Below are the code and all the weights of a small trained network. Each question names an input and a class and asks about switching units off, where a switched-off unit gives its printed mean instead of its output.

import numpy as np


def w(rows, s, z=0):
    codes = np.array(rows[::2]) - 128.0
    scale = np.full(codes.shape[1], s)
    scale[-1] = z or s
    return codes * scale


def norm(h):
    return h / np.sqrt((h * h).mean(-1, keepdims=True) + 1e-5)


def f(y):
    return np.maximum(y, 0)


def log_softmax(a):
    a = a - a.max(-1, keepdims=True)
    return a - np.log(np.exp(a).sum(-1, keepdims=True))


def net(x, mask):
    res = np.array(x, float).reshape(1, 7) / 4 @ E
    u = 0
    for l in range(2):
        y = f(norm(res) @ A[l][:, :-1].T + A[l][:, -1])
        res = res + np.where(mask[u : u + 5], y, B[l][:, -1]) @ B[l][:, :-1]
        u += 5
    return log_softmax(norm(res)[-1] @ U[:, :-1].T + U[:, -1])


A, B = {}, {}
E = w([
[130,114,133,123,123],'x0',
[111,165,199,67,111],'x1',
[84,107,127,120,210],'x2',
[254,158,159,129,171],'x3',
[127,120,178,185,109],'x4',
[130,110,127,128,122],'x5',
[129,93,146,127,115],'x6',
],0.01)
A[0] = w([
[192,189,121,131,185,154],'L0N0',
[149,99,39,18,166,52],'L0N1',
[6,186,125,131,99,50],'L0N2',
[83,105,176,176,210,6],'L0N3',
[114,83,26,172,154,246],'L0N4',
],0.015,0.0024)
B[0] = w([
[105,35,207,147,106,218],'L0N0',
[83,185,115,248,155,213],'L0N1',
[88,32,170,110,120,248],'L0N2',
[136,218,146,174,43,193],'L0N3',
[83,107,211,45,112,254],'L0N4',
],0.012,0.0086)
A[1] = w([
[5,105,212,117,51,73],'L1N0',
[138,119,157,159,23,107],'L1N1',
[47,107,67,143,43,6],'L1N2',
[122,151,113,65,224,92],'L1N3',
[138,24,122,111,115,102],'L1N4',
],0.016,0.0019)
B[1] = w([
[188,147,60,105,146,255],'L1N0',
[42,138,79,153,168,179],'L1N1',
[154,117,252,244,111,162],'L1N2',
[176,78,43,210,117,128],'L1N3',
[108,196,160,57,162,160],'L1N4',
],0.015,0.029)
U = w([
[114,28,253,146,117,233],'0',
[132,160,124,149,171,123],'1',
[118,124,112,214,147,153],'2',
[130,143,127,135,149,159],'3',
[138,151,125,140,150,120],'4',
[102,179,116,188,115,62],'5',
[188,111,113,91,148,79],'6',
[156,74,140,153,29,2],'7',
],0.013,0.0067)

Each question gives the input, the list of numbers given to net, and the class t.
The units are the neurons (one row each of A and B). Each row of codes is followed by its name. A weight is (code - 128) times the scale printed after its matrix; where a second scale follows, it is the last column's (A, B and U).
mask holds one flag per neuron, layer by layer. A switched-off neuron (its flag False) gives its mean, the last column of its row in B, instead of its output. The means were averaged over made-up inputs and are rounded, as every weight is.
A unit's drop is (log p(t) with every unit on - log p(t) with that unit switched off) / (log p(t) with every unit on - log p(t) with every unit switched off).
The circuit of an input: a set's keep is (log p(t) with only the set's units on - log p(t) with every unit switched off) / (log p(t) with every unit on - log p(t) with every unit switched off). Starting from all 10 units, units are removed one at a time, each time the one whose removal leaves the highest keep (on an exact tie, the one counted first), for as long as the keep stays at least 0.8.
units of the circuit, in order: the units of the circuit, biggest drop first
k most important neurons: the k neurons with the biggest drops, biggest first
k most important neurons of layer l: the k neurons of layer l with the biggest drops, biggest first
input [-3,-4,-4,-7,1,1,2], class 0: units of the circuit, in order -> (L1N2)
input [-4,-2,5,-7,-1,6,-7], class 0: 3 most important neurons -> (L0N2, L1N2, L1N1)
input [4,5,8,-1,-5,1,-4], class 5: units of the circuit, in order -> (L0N1, L0N3)
input [-8,-7,-4,-5,2,-7,8], class 3: 3 most important neurons -> (L1N0, L0N4, L1N4)
input [0,8,0,3,1,5,-6], class 6: 3 most important neurons of layer 1 -> (L1N2, L1N1, L1N4)
input [4,7,1,2,5,0,0], class 6: 3 most important neurons -> (L1N2, L0N1, L0N3)
input [4,8,-1,-5,6,-4,7], class 6: 2 most important neurons -> (L1N0, L0N1)
input [-3,-2,6,4,-7,0,-1], class 2: 2 most important neurons -> (L0N1, L1N4)
input [3,-6,0,-2,-1,3,2], class 6: units of the circuit, in order -> (L0N4, L1N0, L0N2)
input [-1,-3,8,2,7,3,-5], class 5: 2 most important neurons of layer 0 -> (L0N3, L0N2)
input [-3,-7,-2,1,-2,0,-2], class 6: units of the circuit, in order -> (L0N4, L1N0)
input [0,6,5,-6,-8,3,2], class 2: 4 most important neurons of layer 1 -> (L1N2, L1N0, L1N3, L1N4)
input [-7,8,-1,2,-3,2,2], class 6: units of the circuit, in order -> (L0N3, L1N2, L1N1)
input [-8,7,3,8,-7,8,-7], class 0: 3 most important neurons of layer 1 -> (L1N0, L1N1, L1N4)
input [4,0,0,3,-7,5,4], class 2: units of the circuit, in order -> (L0N1)
input [-5,-6,-5,-8,-2,-4,-3], class 0: 2 most important neurons -> (L1N2, L0N2)
input [4,3,3,4,8,-5,4], class 2: 2 most important neurons of layer 0 -> (L0N4, L0N3)
input [-5,8,-7,-6,-8,4,4], class 2: units of the circuit, in order -> (L0N4, L1N2)
input [7,-4,1,-4,4,-2,4], class 3: 2 most important neurons of layer 0 -> (L0N4, L0N1)
input [-6,3,2,-5,-7,1,0], class 2: 2 most important neurons -> (L0N1, L0N0)
input [1,8,-2,-1,7,-7,1], class 6: units of the circuit, in order -> (L0N1, L1N0)
input [3,7,0,2,-1,-4,3], class 6: most important neuron of layer 0 -> (L0N3)
input [2,4,1,3,-8,-6,-1], class 2: 2 most important neurons -> (L0N1, L0N4)
input [-4,1,8,-1,-7,-4,2], class 5: 2 most important neurons -> (L0N1, L0N3)
input [2,-8,7,-3,2,0,0], class 6: 4 most important neurons -> (L1N0, L0N4, L0N1, L1N1)
input [6,0,-5,7,-7,7,5], class 0: 2 most important neurons of layer 0 -> (L0N0, L0N4)
input [-3,4,4,-8,-4,8,3], class 0: 2 most important neurons of layer 1 -> (L1N2, L1N1)
input [-7,7,-6,1,-8,6,4], class 2: most important neuron -> (L0N4)
input [7,-7,3,8,7,-6,-6], class 0: 3 most important neurons -> (L1N0, L0N0, L0N1)
input [5,-6,-4,-7,5,5,-5], class 0: 2 most important neurons -> (L1N2, L0N2)
